Below is a small trained network, with its code and all its weights. Each question gives an input and a class and asks what happens when units are switched off, that is, made to give their printed mean instead of their output.

import numpy as np


def w(rows, s, z=0):
    codes = np.array(rows[::2]) - 128.0
    scale = np.full(codes.shape[1], s)
    scale[-1] = z or s
    return codes * scale


def f(y):
    return y / 2 * (1 + np.tanh(0.7978845608 * (y + 0.044715 * y**3)))


def log_softmax(a):
    a = a - a.max(-1, keepdims=True)
    return a - np.log(np.exp(a).sum(-1, keepdims=True))


def net(x, mask):
    res = np.array(x, float).reshape(1, 2) / 4 @ E
    y = f(res @ A[0][:, :-1].T + A[0][:, -1])
    res = res + np.where(mask, y, B[0][:, -1]) @ B[0][:, :-1]
    return log_softmax(res[-1] @ U[:, :-1].T + U[:, -1])


A, B = {}, {}
E = w([
[56,223,172,76,99,82,4],'x0',
[114,85,8,46,68,150,109],'x1',
],0.012)
A[0] = w([
[212,1,149,180,199,111,169,150],'N0',
[106,99,52,15,139,155,103,140],'N1',
[157,187,236,228,171,107,147,91],'N2',
[100,130,107,102,159,174,159,251],'N3',
[105,64,52,93,104,164,92,104],'N4',
[135,146,113,143,119,78,173,224],'N5',
[89,84,59,64,41,166,125,71],'N6',
[97,128,182,201,220,103,132,83],'N7',
[157,61,87,175,153,196,215,57],'N8',
[59,176,174,116,74,34,63,157],'N9',
[90,184,139,58,123,29,83,70],'N10',
[43,162,158,88,126,137,52,106],'N11',
],0.0097,0.017)
B[0] = w([
[165,135,101,110,119,121,152,244],'N0',
[121,156,166,134,155,136,92,203],'N1',
[99,130,156,105,179,175,54,212],'N2',
[160,181,132,148,95,137,139,248],'N3',
[121,137,156,100,149,152,112,176],'N4',
[142,168,140,123,91,130,139,221],'N5',
[56,104,173,85,213,177,64,177],'N6',
[81,98,159,97,236,150,95,173],'N7',
[129,45,66,91,193,80,162,199],'N8',
[163,136,91,120,109,125,182,234],'N9',
[122,6,89,64,186,78,175,178],'N10',
[173,105,91,117,115,149,161,192],'N11',
],0.017)
U = w([
[148,52,67,112,138,118,235,51],'0',
[86,118,179,110,169,167,34,140],'1',
[164,247,130,174,33,144,170,254],'2',
[55,100,133,168,143,104,143,80],'3',
[123,77,138,205,117,100,134,100],'4',
[87,92,162,149,109,103,124,81],'5',
],0.016,0.0091)

Each question gives the input, the list of numbers given to net, and the class t.
The units are the neurons (one row each of A and B). Each row of codes is followed by its name. A weight is (code - 128) times the scale printed after its matrix; where a second scale follows, it is the last column's (A, B and U).
mask holds one flag per neuron, in row order. A switched-off neuron (its flag False) gives its mean, the last column of its row in B, instead of its output. The means were averaged over made-up inputs and are rounded, as every weight is.
A unit's drop is (log p(t) with every unit on - log p(t) with that unit switched off) / (log p(t) with every unit on - log p(t) with every unit switched off).
The circuit of an input: a set's keep is (log p(t) with only the set's units on - log p(t) with every unit switched off) / (log p(t) with every unit on - log p(t) with every unit switched off). Starting from all 12 units, units are removed one at a time, each time the one whose removal leaves the highest keep (on an exact tie, the one counted first), for as long as the keep stays at least 0.8.
circuit, biggest first: the units of the circuit, biggest drop first
top k neurons: the k neurons with the biggest drops, biggest first
drop of u: that unit's drop, to one decimal
input [-5,-6], class 1: circuit, biggest first : (N2)
input [3,3], class 2: circuit, biggest first : (N8, N7)
input [2,-3], class 2: circuit, biggest first : (N6, N8)
input [0,4], class 1: top 2 neurons : (N9, N6)
input [-4,-5], class 1: top 2 neurons : (N2, N9)
input [5,-5], class 0: top 2 neurons : (N9, N10)
input [-2,3], class 2: top 2 neurons : (N2, N7)
input [2,5], class 1: drop of N6 : 0.3
input [-2,-3], class 2: drop of N6 : 0.2
input [-1,4], class 1: top 2 neurons : (N9, N6)
input [3,-1], class 2: drop of N8 : 0.7
input [5,0], class 0: drop of N10 : 0.4
